In the rows, 128 means zero.
Each row of numbers stands for one thing and depends on some of the facts below. Use the named rows to name the rest.

Some facts about the things:
beskik meklo:tura ruplil:skikotul
biflor plorom:klefotri meklo:zapir ruplil:grisum
bilek ruplil:skastu
biri plorom:dreplir meklo:drostege ruplil:pluste
bofas plorom:sonan ruplil:lupu
bonire plorom:niver meklo:safo ruplil:kuzu
borur meklo:pladu ruplil:sabrudram
bozes plorom:tabre ruplil:fegris
brafel plorom:nukavo ruplil:grisum
bredek meklo:kledre
brenir plorom:flirus ruplil:skikotul
bridar plorom:flamin ruplil:zifak
bruda plorom:kini meklo:borur ruplil:drusu
bugeplu plorom:popal meklo:trodi ruplil:safo
buke plorom:sididu ruplil:fibros
bure plorom:ruma ruplil:grisum
buvi meklo:siplar ruplil:ziflil
defik plorom:mugos meklo:flostam ruplil:draste
digru plorom:plazi meklo:rifleskur ruplil:negim
doflar plorom:listomim ruplil:fegris
dosiflim plorom:treloklom ruplil:sutrogen
doskemom plorom:fafel ruplil:maklu
dragibral plorom:gebu ruplil:skiman
drefom plorom:dragibral meklo:suklus ruplil:skiman
drekil plorom:mufo ruplil:stetron
dreklogran plorom:zume ruplil:skuru
dreplir plorom:skobin ruplil:pluste
dridrik plorom:zorabel meklo:klozapor ruplil:drokle
drikisa plorom:stunus meklo:lugri ruplil:skikotul
drobitrek plorom:dosiflim meklo:stunus ruplil:sutrogen
drokle meklo:digru
drostege plorom:trivi meklo:klarum ruplil:sutrogen
drotravir plorom:tretrun meklo:godres ruplil:maklu
drubrek plorom:grurobi meklo:zume ruplil:drusu
drufam plorom:drekil ruplil:stetron
druflis plorom:fesasas meklo:fifam ruplil:skoske
drusu meklo:negim
dudrek plorom:tresar ruplil:grorer
fafel plorom:drotravir ruplil:maklu
fesasas meklo:flafam ruplil:skoske
fezan plorom:rikin ruplil:fegris
fifam plorom:gagrim meklo:zedris ruplil:bonil
flafam plorom:zoskim meklo:drokle ruplil:lupu
flamin plorom:rofusim ruplil:zifak
flaskofo plorom:bozes ruplil:fegris
flezir plorom:nise meklo:bonire ruplil:negim
flifu plorom:flafam ruplil:lupu
flirus plorom:beskik meklo:niver ruplil:skikotul
flostam plorom:dridrik meklo:plabisus ruplil:drokle
fugus plorom:dudrek ruplil:grorer
fumik plorom:gunusi ruplil:meskal
futrastuk plorom:stazos ruplil:safo
gabrigel plorom:klarum meklo:pluste ruplil:sutrogen
gagrim plorom:korul meklo:doflar ruplil:bonil
gasto plorom:pudunan ruplil:draste
gebu ruplil:skiman
gegir plorom:siplar meklo:pufa ruplil:zedris
gigus plorom:gonadrim meklo:reskifla ruplil:bredek
godres meklo:popal ruplil:pluste
gonadrim plorom:siplim meklo:dreklogran ruplil:bredek
gorer ruplil:negim
gresor plorom:zigro ruplil:pluste
gridruk plorom:gorer ruplil:negim
grifos meklo:klunalur ruplil:kuzu
grisum meklo:klebis
grogar plorom:bure meklo:pligim ruplil:grisum
grudak plorom:nokis ruplil:meskal
grurobi plorom:lazum ruplil:drusu
grutren plorom:drufam ruplil:stetron
gunusi plorom:plapo ruplil:meskal
kanudi meklo:triklel ruplil:grorer
katrar plorom:klabuples ruplil:negim
kestul plorom:gresor meklo:dragibral ruplil:pluste
kikik plorom:sizis meklo:skabimul ruplil:stetron
kini plorom:ludram meklo:grogar ruplil:drusu
klabuples plorom:flezir meklo:flirus ruplil:negim
klarum plorom:skudak ruplil:sutrogen
klasagri plorom:rital ruplil:zifak
klebis plorom:skabimul meklo:stazos ruplil:fibros
kledre ruplil:bonil
klefotri ruplil:grisum
klefozol plorom:kodrer ruplil:fibros
klivu plorom:bridar ruplil:zifak
klozapor plorom:klasagri meklo:pusku ruplil:zifak
kludas plorom:grudak ruplil:meskal
klunalur meklo:zomor ruplil:tura
klusas plorom:flostam ruplil:drokle
kodrer plorom:sagu ruplil:fibros
korul plorom:kledre ruplil:bonil
kulos plorom:lastel meklo:klabuples ruplil:skikotul
larum plorom:klusas ruplil:drokle
lastel plorom:trizem ruplil:skikotul
lazum plorom:bruda ruplil:drusu
leskur plorom:fugus ruplil:grorer
listomim plorom:regenek ruplil:fegris
ludram meklo:kanudi ruplil:drusu
lugri plorom:biflor ruplil:grisum
lupu meklo:skoskudin
luvol plorom:doskemom ruplil:maklu
maflok plorom:sapon meklo:klusas ruplil:skastu
mepladre plorom:grutren ruplil:stetron
mubas plorom:klunalur ruplil:tura
mudru plorom:kestul ruplil:pluste
mufo plorom:trodi ruplil:stetron
mugos plorom:skestunom ruplil:draste
mukemuk plorom:kanudi meklo:tragru ruplil:grorer
nabra plorom:borur meklo:skestunom ruplil:sabrudram
netron plorom:pladu ruplil:ziflil
nise plorom:gridruk meklo:nukavo ruplil:negim
nitrur plorom:rodrir ruplil:meskal
niver plorom:paflin meklo:bugeplu ruplil:kuzu
nokis plorom:fumik meklo:ruma ruplil:meskal
nukavo plorom:trirun meklo:ridegrol ruplil:grisum
paflin plorom:grifos ruplil:kuzu
pevom meklo:gebu ruplil:skuru
plabisus plorom:kikik meklo:meskal ruplil:stetron
pladu plorom:revon ruplil:ziflil
plapo plorom:nitrur meklo:plitri ruplil:meskal
plazi plorom:pligim ruplil:negim
pleti plorom:vubres ruplil:lupu
plidrir ruplil:safo
plifu ruplil:bredek
pligim plorom:katrar meklo:biri ruplil:negim
plitri plorom:skalir ruplil:lupu
pluplu meklo:drobitrek ruplil:draste
pluste meklo:gunusi
popal plorom:sogra meklo:pudunan ruplil:safo
poras ruplil:zifak
pudunan plorom:pluplu meklo:tresar ruplil:draste
pufa plorom:zudra ruplil:maklu
pupim plorom:nabra meklo:nitrur ruplil:sabrudram
pusku plorom:buke meklo:rutri ruplil:fibros
regenek plorom:skoskudin ruplil:fegris
repli plorom:reskifla ruplil:grorer
reskifla plorom:seful meklo:zestu ruplil:grorer
revon plorom:buvi meklo:tefem ruplil:ziflil
ridegrol plorom:stigrivin ruplil:tura
rifleskur plorom:godres meklo:drusu ruplil:pluste
rikin plorom:flaskofo ruplil:fegris
rital plorom:poras ruplil:zifak
robristur plorom:futrastuk meklo:gagrim ruplil:safo
rodrir meklo:skuru ruplil:meskal
rofusim plorom:skavum ruplil:zifak
roner meklo:gigus ruplil:vasis
rosom plorom:tralas meklo:rikin ruplil:maklu
ruma plorom:lugri meklo:turi ruplil:grisum
rutri plorom:drostege meklo:katrar ruplil:sutrogen
safo meklo:zifak
sagu plorom:klebis ruplil:fibros
sapon plorom:turi ruplil:skastu
seful plorom:zestu ruplil:grorer
sididu meklo:drubrek ruplil:fibros
siplar ruplil:zedris
siplim plorom:plifu ruplil:bredek
sizis ruplil:stetron
skabimul plorom:pusku meklo:biflor ruplil:fibros
skalir plorom:bofas ruplil:lupu
skastu meklo:buke
skavum plorom:klozapor meklo:tabre ruplil:zifak
skestunom plorom:taklu meklo:kikik ruplil:draste
skimok ruplil:drokle
skobin plorom:rifleskur ruplil:pluste
skoskudin plorom:fezan ruplil:fegris
skudak plorom:rutri ruplil:sutrogen
skuru meklo:grifos
sogra plorom:robristur ruplil:safo
sonan plorom:zapir ruplil:lupu
sorul plorom:gasto ruplil:draste
stazos plorom:plidrir meklo:korul ruplil:safo
stetron meklo:drekil
stigrivin plorom:mubas ruplil:tura
stunus plorom:brenir meklo:siplim ruplil:skikotul
suklus plorom:biri meklo:klefotri ruplil:pluste
sutrogen meklo:buvi
tabre ruplil:fegris
taklu plorom:sorul ruplil:draste
tefem plorom:klefozol meklo:lupu ruplil:fibros
tragru plorom:kludas ruplil:meskal
tralas ruplil:maklu
trasten plorom:pufa ruplil:maklu
treloklom ruplil:sutrogen
trerol plorom:trubruzom meklo:mukemuk ruplil:drokle
tresar plorom:repli meklo:gabrigel ruplil:grorer
tretrun plorom:trasten ruplil:maklu
triklel plorom:maflok meklo:dreplir ruplil:skastu
trirun plorom:grogar ruplil:grisum
trivi plorom:drobitrek meklo:defik ruplil:sutrogen
trizem plorom:zovetris ruplil:skikotul
trodi plorom:plabisus meklo:beskik ruplil:stetron
trubruzom plorom:skimok ruplil:drokle
trusku plorom:pupim ruplil:sabrudram
tura meklo:skastu
turi plorom:bilek ruplil:skastu
vasis meklo:kini
vubres plorom:plitri ruplil:lupu
zapir plorom:flifu meklo:drikisa ruplil:lupu
zedris meklo:flezir
zestu plorom:mukemuk ruplil:grorer
zigro plorom:suklus ruplil:pluste
zomor plorom:trerol meklo:robristur ruplil:drokle
zorabel plorom:zomor ruplil:drokle
zoskim ruplil:lupu
zovetris plorom:drikisa ruplil:skikotul
zudra plorom:rosom ruplil:maklu
zume plorom:pevom meklo:vasis ruplil:skuru

Named rows:
maflok: [118 118 123 121 128  71 143 105 145  98 118 165 111 128 121 127 104 168
 110 130 108 155 134 122 108 125 133 114 134 149 121]
kodrer: [134 115 142  98 134 111 158 113 136 121 129 136 113 130 105 130 115 125
 114 117 103 126 119 157 121 127 126 140 124 135 124]
popal: [122 124 130 118 128  87 139 114 137 115 113 139 107 130 117 142 122 140
 102 116 109 150 130 129 117 118 137 119 129 136 123]
ruma: [131 132 127 127 130 141 137 129 130 131 129 117 150 125 138 113 145 122
 145 132 136 119 113 128 132 139 117 127 128 119 133]
kulos: [174 101 149 125 141  45 198 145 133  59 143 151  62  71 148 183  56 155
 156 114 106 210 155  95  95  82 129  66  99 182 154]
larum: [122 125 131 113 129  79 140 113 139 111 114 145  98 127 110 153 121 139
  89 109 104 158 127 126 120 109 139 119 130 135 121]
skestunom: [122 127 128 121 126  94 141 118 137 122 119 133 118 131 123 132 126 137
 115 123 114 142 126 132 119 124 132 120 128 137 126]
lastel: [121 118 118 106 126  96 144 111 150 108 123 156 121 127 106 135  97 151
 101 110 106 151 116 132 131 115 132 146 136 149 114]
kikik: [134 134 121 135 124 157 137 131 131 144 132 103 172 128 151  95 149 118
 174 141 147 102 116 140 141 149 107 131 125 118 137]
bozes: [144 136 115 125 124 170 140 133 143 129 139 106 175 132 146  93 146 133
 165 139 152  99 100 147 145 144 111 138 133 115 133]
klusas: [130 123 137  96 138 120 139 123 137 123 117 131 113 130  98 153 125 114
  88  96 109 138 103 133 132 110 135 146 132 131 115]
tura: [107 131 124 136  94 166  28 141 161 184 107 137 100 139 148 149  44  60
 109 116 180 106 206 109  37 114 130 118 139 185 145]
grorer: [105 114  82 195 162 232  56 121 109 153 120 149  69 133  71 131  88 148
 176 131 172 127 213 127  98 112 195 134 101 134 175]
rutri: [130 127 131 118 130 115 139 124 132 125 122 128 132 127 125 129 132 128
 121 121 124 136 115 130 130 125 125 128 129 127 126]
flamin: [114 108 161 106 150 100 137 112 113 129 117 151 115 111 115 130 118 124
 122 119 106 133 111 101 102 147 115 131 123 139 118]
borur: [128 129 126 121 126 116 134 123 135 123 122 128 130 129 124 127 130 130
 124 123 123 133 120 133 133 123 127 128 130 131 127]
biflor: [135 131 116 130 123 165 137 133 130 140 136 111 180 122 145  94 137 117
 171 137 148 103 109 137 149 148 104 144 129 120 132]
gebu: [113 133 119 126 130 120 113 132 123 136 114 132 135 119 118 149 125 109
 107 100 128 153 113  95 147 112 126 142 136 132 117]
drokle: [125 131 126 173 124 174  64 157 104 137 158 143  85 140 129 153  95 132
 119 148 146 115 189 111 120 120 164 136 126 134 135]

Which thing is each row?
No name comes twice in this set of rows, the named rows included.
[117 132 129  83  94 174 100 119 181 213  77  85 199 125 152  98  94   4
 152  87 177  80 120 144  71 139  68 142 139 165 142]	buke
[110 140 124 171 106 200  62 139  44 118 169 171  81 140  95 121 149 154
  69 180 138 104 188 121 167 135 168 143 137  72  98]	vasis
[166 109 147 102 138  91 172 143 149  88 133 137  89  88 137 176  63 120
 140  98 122 179 132 105  94  86 121  97 110 178 146]	niver
[101 140 108 170 187  96  98 143 144 151 138  94 126 197 102 170 194 180
 121 107  78 130  78 130 196 128 192 191 133 113 120]	klarum
[108 138 113 152 147 117 120 122 114 124 135 128 137 160 110 117 192 179
 113 143 100 120  98 138 178 146 155 150 135  89 110]	grogar
[113 138 123 138 127 140 131 116  91 122 137 134 141 142 105  97 189 157
 105 153 114 112 108 145 180 149 137 143 135  73 104]	kini
[135 128 126  99 103 163 120 125 177 179  95  94 194 115 175  90  99  54
 183 116 183  89 122 138  70 146  70 117 133 159 152]	beskik
[106 131 134 102  93 121 150  90  61  99 124 176 103 112  72 102 163 137
  41 148  99 139 141 150 168 130 127 124 136  65  82]	zume
[106 140  92 173 150  89 125 128 133 143 142 106 133 182 104 135 171 178
 126 131  81 132 115 162 201 130 177 171 129 108 122]	pligim

Now the same things, written a new way:
Some rows with their names:
siplim: [170  91 147 116 116 165 117  87 140 125 101 161 138 152 154 144 138 103
 155 113 152  87 137 150 149 140 146 106 143 100 101 148  90 123  96 170]
larum: [182  95 140 120 116 158 125  91 128 110 100 158 134 158 162 152 141  97
 164 118 165 101 141 143 138 138 146  98 170 101  85 160  99 130 126 175]
drubrek: [183  85 149 116 133 175 122  89 142 115 110 123 144 151 156 154 138  97
 165 116 173  74 134 139 122 128 125  97 156 107 107 150 100 127  89 199]
bozes: [153  86 149 107 122 154 108  81 144 135  90 170 154 148 155 138 130  94
 166 104 111  77 137 133 172 133 167 120 105 101 115 134  86 118  81 121]
tefem: [189  85 150 120 127 164 133  93 130 101 110 130 144 163 166 160 136  93
 170 118 170  89 132 124 116 119 136  98 157 107  91 159  98 130 112 183]
trirun: [163  93 154 120 118 168 101  87 145 135  93 160 142 142 148 150 134  98
 151 108 152  79 135 158 150 149 139 114 134  99 101 146  97 119  88 183]
seful: [173 117 154  78  62 181 123  71 140 112 126 160 152 157 152 129 133 112
 159  93 129  91 149 147 165 135 187 119 136 115 123 126  81 110  30 114]
zudra: [175 106 160  92 148 139 144  74 164 147 112 184 138 156 146 129 147  94
 146 123 129  76 111 148 211  86 166 111 106  98 143 139  69 119  69 130]
nitrur: [148  86 156 110 123 160  97  80 151 146  90 167 155 139 149 138 127  95
 158 100 112  67 134 144 173 139 159 126  94 100 120 130  88 114  67 134]
digru: [187  90 176 126 125 184 102  78 151 122 102 136 147 152 165 152 137 106
 157 115 170  72 123 148 115 133 108 121 126 108  93 150 104 122  84 217]
kestul: [130  28 120  99 130 194 120  77 141 117 118 134 143 171 154 145 132 147
 139 124 190  79 116 126 132 128 125 108 141 104 101 140  83 130  91 178]
dreplir: [109  30 112  87 124 181 113  69 144 133 105 171 148 166 152 128 130 147
 142 118 143  83 126 128 178 133 157 120 116  99 113 126  73 127  85 117]
lastel: [180  93 140 118 118 156 125  91 129 112  98 160 137 158 162 151 140  96
 166 118 157 100 141 140 144 134 150 100 162 101  90 157  97 129 121 165]
beskik: [162  66 145  91 126 137 144  95 129 112 109 150 169 169 160 157 133  94
 185 107 102  61 120 106 151 108 177 112  91  99 111 128  93 107  77 109]
drekil: [165  92 151 116 119 163 105  86 142 132  94 162 145 145 152 148 134  95
 157 109 142  81 136 150 154 143 148 114 131 100 103 145  95 120  91 166]
drobitrek: [164  78 159 109 133 161 116  85 144 126 103 138 162 152 160 148 126  91
 171 105 124  66 129 118 146 117 153 118  99 106 116 136  88 119  72 139]
klarum: [172  94 146 119 120 164 110  88 138 126  95 157 138 147 153 150 138  96
 160 112 158  87 139 152 146 145 141 105 155 100  99 152  99 125 103 181]
dosiflim: [153  86 148 106 122 154 109  81 143 134  92 170 154 148 155 138 130  93
 166 105 111  78 137 133 172 132 167 120 105 101 116 134  87 119  82 118]
zedris: [183  86 184 121 126 193  99  96 128 119  98 178 176 162 180 154 149 156
 173  87 142  50 144 148 104  98 132  72  94  91 119 179  58 148  71 158]

Rows to name:
No name comes twice in this set of rows, the named rows included.
[178  96 168  90 160 143 151  75 167 139 122 157 150 159 150 134 141  90
 153 121 127  62 101 128 196  68 161 113  87 104 149 133  67 117  53 126]	rosom
[118  20 110  80 149 193 118  67 146 126 111 130 156 161 154 133 133 142
 157 119 157  64 126 115 156 121 140 109 129 106 128 123  79 131  69 135]	biri
[173  82 161 110 144 191 103  99 125 124  96 158 176 145 165 158 152 144
 184  83 142  39 160 149 110 104 140  53 124  89 142 173  61 151  59 153]	vasis
[170  79 140 100 147 173 121  80 145 124 104 123 154 142 154 143 139  94
 180 110 140  62 144 129 145 122 142  99 139 108 131 134  95 127  67 154]	kini
[127  38 111 101 120 191 113  77 138 122 108 160 131 167 150 140 138 151
 132 126 193  93 125 147 147 146 130 106 162  99  93 145  84 131 108 181]	mudru
[193 102 168 103 158 152 153  84 159 130 126 148 139 161 149 141 146  87
 145 126 169  72 102 145 173  77 138 103 121 103 133 152  75 120  70 178]	drotravir
[169 117 154  77  63 180 123  70 141 114 124 162 154 157 153 127 132 112
 160  91 121  88 150 143 170 133 191 120 128 115 127 123  79 110  27 105]	zestu
[179 113 155  97  88 200 133  89 122  96 145 120 160 165 151 119 127  80
 156  84 174  94 145 145 138 123 170 118 131 118 115 147  77 107  22 154]	tresar
[171  83 150 129 141 178 125  99 127 112 115 126 151 159 155 134 132  71
 157 104 178  86 132 141 132 124 137 109 125 104  98 161  87 118  84 187]	popal
[155  77 148 118 147 171 122  96 129 120 112 133 166 158 154 121 124  63
 165  95 143  78 133 125 156 114 161 121  85 104 113 149  76 113  65 136]	pudunan
[188  85 149 119 126 161 133  96 128 101 110 132 145 163 165 161 137  93
 170 118 170  87 129 126 117 121 136  97 156 105  90 158 101 126 111 185]	kulos
[107  28 111  85 124 180 112  68 146 135 103 172 150 165 152 125 129 147
 144 116 136  81 126 124 182 132 161 121 108 100 116 123  70 126  80 107]	skobin
[170  81 151 109 139 167 116  84 143 124 102 130 156 146 157 150 133  90
 175 108 139  66 136 125 140 123 143 109 127 107 118 139  95 124  75 158]	drostege
[121  24 121  92 134 189 120  74 144 121 115 139 151 171 156 138 127 145
 144 120 167  73 117 116 146 122 137 115 118 105 111 131  77 128  79 147]	suklus

